Below is a small trained network, with its code and all its weights. Each question gives an input and a class and asks what happens when units are switched off, that is, made to give their printed mean instead of their output.

import numpy as np


def w(rows, s, z=0):
    codes = np.array(rows[::2]) - 128.0
    scale = np.full(codes.shape[1], s)
    scale[-1] = z or s
    return codes * scale


def norm(h):
    return h / np.sqrt((h * h).mean(-1, keepdims=True) + 1e-5)


def f(y):
    return np.maximum(y, 0)


def log_softmax(a):
    a = a - a.max(-1, keepdims=True)
    return a - np.log(np.exp(a).sum(-1, keepdims=True))


def net(x, mask):
    res = np.array(x, float).reshape(1, 8) / 4 @ E
    u = 0
    for l in range(3):
        y = f(norm(res) @ A[l][:, :-1].T + A[l][:, -1])
        res = res + np.where(mask[u : u + 10], y, B[l][:, -1]) @ B[l][:, :-1]
        u += 10
    return log_softmax(norm(res)[-1] @ U[:, :-1].T + U[:, -1])


A, B = {}, {}
E = w([
[7,214,169,154,31,149,182,31,1,24],'x0',
[136,134,185,108,138,96,116,133,112,144],'x1',
[64,145,135,175,228,186,48,165,85,181],'x2',
[87,113,111,73,113,184,111,91,115,128],'x3',
[115,145,100,115,115,143,138,125,124,134],'x4',
[113,66,144,129,146,142,150,117,126,118],'x5',
[117,211,111,108,106,108,108,129,131,148],'x6',
[28,67,73,145,92,19,5,253,110,93],'x7',
],0.0055)
A[0] = w([
[216,113,98,114,154,163,118,128,123,223,113],'L0N0',
[110,143,153,189,159,197,98,164,101,167,218],'L0N1',
[162,118,143,112,131,160,147,110,255,243,150],'L0N2',
[97,110,93,155,190,207,114,153,118,160,216],'L0N3',
[123,133,128,238,102,161,63,220,96,157,147],'L0N4',
[130,80,74,44,177,82,80,183,222,142,101],'L0N5',
[135,176,138,153,114,113,167,168,127,175,83],'L0N6',
[112,158,88,74,79,74,121,114,93,156,243],'L0N7',
[185,160,142,98,110,165,160,144,168,18,223],'L0N8',
[142,136,114,108,212,148,143,81,177,202,3],'L0N9',
],0.0071,0.0019)
B[0] = w([
[2,153,126,110,147,126,78,180,147,61,216],'L0N0',
[104,195,132,216,115,167,91,130,112,130,209],'L0N1',
[72,4,106,160,73,72,33,75,15,27,244],'L0N2',
[137,236,174,111,138,65,61,156,191,121,210],'L0N3',
[89,121,156,87,150,113,138,117,121,124,220],'L0N4',
[210,187,146,67,99,186,240,131,128,219,254],'L0N5',
[108,75,185,104,85,192,97,93,118,111,148],'L0N6',
[138,54,132,143,153,150,113,144,162,90,209],'L0N7',
[99,122,212,37,126,21,183,127,168,166,213],'L0N8',
[92,87,131,221,94,138,84,129,109,145,194],'L0N9',
],0.0073,0.006)
A[1] = w([
[160,93,124,97,230,144,97,208,169,137,70],'L1N0',
[136,34,84,98,74,36,150,72,113,101,8],'L1N1',
[96,131,92,173,123,141,58,144,56,233,215],'L1N2',
[192,122,140,99,136,106,154,60,148,19,107],'L1N3',
[92,126,147,123,191,190,122,130,170,227,122],'L1N4',
[148,141,91,48,218,130,126,161,186,174,179],'L1N5',
[224,71,177,98,157,118,145,120,188,150,215],'L1N6',
[168,130,125,63,103,95,189,100,118,155,251],'L1N7',
[254,78,53,109,31,111,179,190,162,185,92],'L1N8',
[141,196,105,147,164,246,159,103,77,114,69],'L1N9',
],0.0071,0.0014)
B[1] = w([
[150,173,121,93,139,103,184,108,121,124,176],'L1N0',
[184,145,95,73,124,99,121,142,124,106,254],'L1N1',
[85,73,108,143,195,93,255,140,142,131,221],'L1N2',
[116,165,146,84,171,119,131,60,174,143,206],'L1N3',
[182,169,55,118,173,85,148,136,132,96,163],'L1N4',
[116,148,153,80,129,125,171,126,117,159,176],'L1N5',
[74,144,106,125,96,172,109,141,96,103,203],'L1N6',
[57,109,119,169,99,164,117,162,130,209,228],'L1N7',
[118,100,133,174,138,208,85,155,102,130,226],'L1N8',
[192,72,220,225,138,89,95,120,162,137,163],'L1N9',
],0.0091,0.0062)
A[2] = w([
[138,122,96,87,92,26,101,143,121,117,33],'L2N0',
[2,114,135,94,89,162,129,91,145,167,94],'L2N1',
[116,86,93,162,138,40,73,151,130,84,143],'L2N2',
[149,159,115,94,87,143,178,57,195,130,44],'L2N3',
[129,162,162,134,108,89,106,160,130,124,109],'L2N4',
[163,54,91,54,101,158,78,150,87,145,247],'L2N5',
[179,80,59,67,52,53,55,117,120,28,27],'L2N6',
[112,119,189,66,129,105,210,93,99,129,153],'L2N7',
[187,182,189,205,159,148,64,65,120,164,37],'L2N8',
[112,102,132,120,127,99,105,156,133,60,149],'L2N9',
],0.008,0.0014)
B[2] = w([
[204,119,134,116,157,145,125,66,156,26,191],'L2N0',
[185,72,150,166,153,132,85,174,110,152,254],'L2N1',
[114,103,96,175,88,181,10,85,128,123,218],'L2N2',
[91,170,163,172,115,146,37,135,105,154,181],'L2N3',
[139,104,78,109,88,181,134,135,74,142,159],'L2N4',
[118,178,148,117,86,184,178,117,119,37,219],'L2N5',
[190,186,102,89,146,34,219,75,96,120,229],'L2N6',
[128,173,67,128,101,148,103,107,180,180,227],'L2N7',
[187,42,141,96,150,99,212,171,235,92,170],'L2N8',
[130,79,68,148,149,118,121,129,1,142,199],'L2N9',
],0.0096,0.0075)
U = w([
[210,144,74,76,104,101,126,62,58,55,147],'0',
[52,69,104,192,188,139,51,163,80,99,250],'1',
[130,167,171,123,85,165,60,89,184,227,37],'2',
[181,92,196,184,169,119,204,140,218,107,70],'3',
[121,118,130,82,81,246,146,224,89,126,85],'4',
[123,209,87,78,204,97,210,186,149,187,95],'5',
],0.014,0.0015)

Each question gives the input, the list of numbers given to net, and the class t.
The units are the neurons (one row each of A and B). Each row of codes is followed by its name. A weight is (code - 128) times the scale printed after its matrix; where a second scale follows, it is the last column's (A, B and U).
mask holds one flag per neuron, layer by layer. A switched-off neuron (its flag False) gives its mean, the last column of its row in B, instead of its output. The means were averaged over made-up inputs and are rounded, as every weight is.
A unit's drop is (log p(t) with every unit on - log p(t) with that unit switched off) / (log p(t) with every unit on - log p(t) with every unit switched off).
The circuit of an input: a set's keep is (log p(t) with only the set's units on - log p(t) with every unit switched off) / (log p(t) with every unit on - log p(t) with every unit switched off). Starting from the 12 units with the biggest drops (on a tie, the unit counted first), units are removed one at a time, each time the one whose removal leaves the highest keep (on an exact tie, the one counted first), for as long as the keep stays at least 0.8.
units of the circuit, in order: the units of the circuit, biggest drop first
top k neurons: the k neurons with the biggest drops, biggest first
k most important neurons of layer l: the k neurons of layer l with the biggest drops, biggest first
drop of u: that unit's drop, to one decimal
input [7,-7,3,-7,4,3,1,0], class 3: units of the circuit, in order	L0N2; L1N9; L2N8
input [-5,8,0,-6,-5,-8,-8,-2], class 0: top 2 neurons	L0N2; L1N7
input [-8,0,2,-8,-1,0,1,7], class 5: top 2 neurons	L0N5; L1N0
input [8,-3,6,5,5,-2,1,0], class 3: top 2 neurons	L1N9; L0N2
input [5,-7,0,3,5,-7,-2,0], class 2: top 3 neurons	L0N2; L0N1; L0N0
input [-3,-2,6,-1,1,1,4,1], class 5: units of the circuit, in order	L0N5
input [-6,-4,0,8,3,8,4,0], class 0: units of the circuit, in order	L0N2; L2N6
input [-3,-3,-3,-3,-5,1,-7,1], class 4: units of the circuit, in order	L0N5; L1N8
input [-8,-4,-8,-2,7,7,3,-3], class 0: top 3 neurons	L0N2; L1N1; L2N6
input [1,-4,-2,-7,-8,-3,-1,-5], class 2: top 2 neurons	L1N3; L0N8
input [-6,1,0,4,2,-4,3,-6], class 0: top 4 neurons	L0N2; L2N6; L1N7; L1N8
input [1,-8,-2,-4,4,6,7,-3], class 2: top 4 neurons	L1N3; L1N7; L0N8; L2N3
input [7,-2,6,8,-3,8,-6,0], class 3: top 4 neurons	L1N9; L0N2; L2N8; L0N0
input [2,3,8,-7,3,5,4,-5], class 3: units of the circuit, in order	L2N8
input [0,1,-2,4,1,1,-6,6], class 4: top 2 neurons	L0N5; L0N2
input [-5,-8,-4,6,0,4,-7,1], class 4: top 3 neurons	L0N5; L1N8; L1N7
input [-5,-1,-1,6,7,5,-4,0], class 0: top 2 neurons	L0N2; L0N0
input [-3,-1,-8,5,-3,0,-8,1], class 4: top 3 neurons	L0N5; L1N7; L1N8
input [7,-4,1,-2,5,0,1,-1], class 3: top 2 neurons	L0N2; L1N9
input [-6,-6,5,8,-1,8,3,-8], class 1: units of the circuit, in order	L0N2
input [-2,-5,-4,7,5,3,-7,1], class 4: top 2 neurons	L0N5; L1N7
input [-4,-7,7,5,-2,-5,-5,-6], class 1: drop of L0N2	0.1
input [-8,-5,-4,7,-1,-8,1,7], class 4: drop of L0N5	3.1
input [-8,-7,-4,8,-5,-3,5,4], class 4: drop of L0N5	4.2
input [4,5,5,-3,2,-2,5,-1], class 3: drop of L2N8	0.1
input [-1,-4,1,0,-6,-2,2,-3], class 1: 2 most important neurons of layer 0	L0N9; L0N0
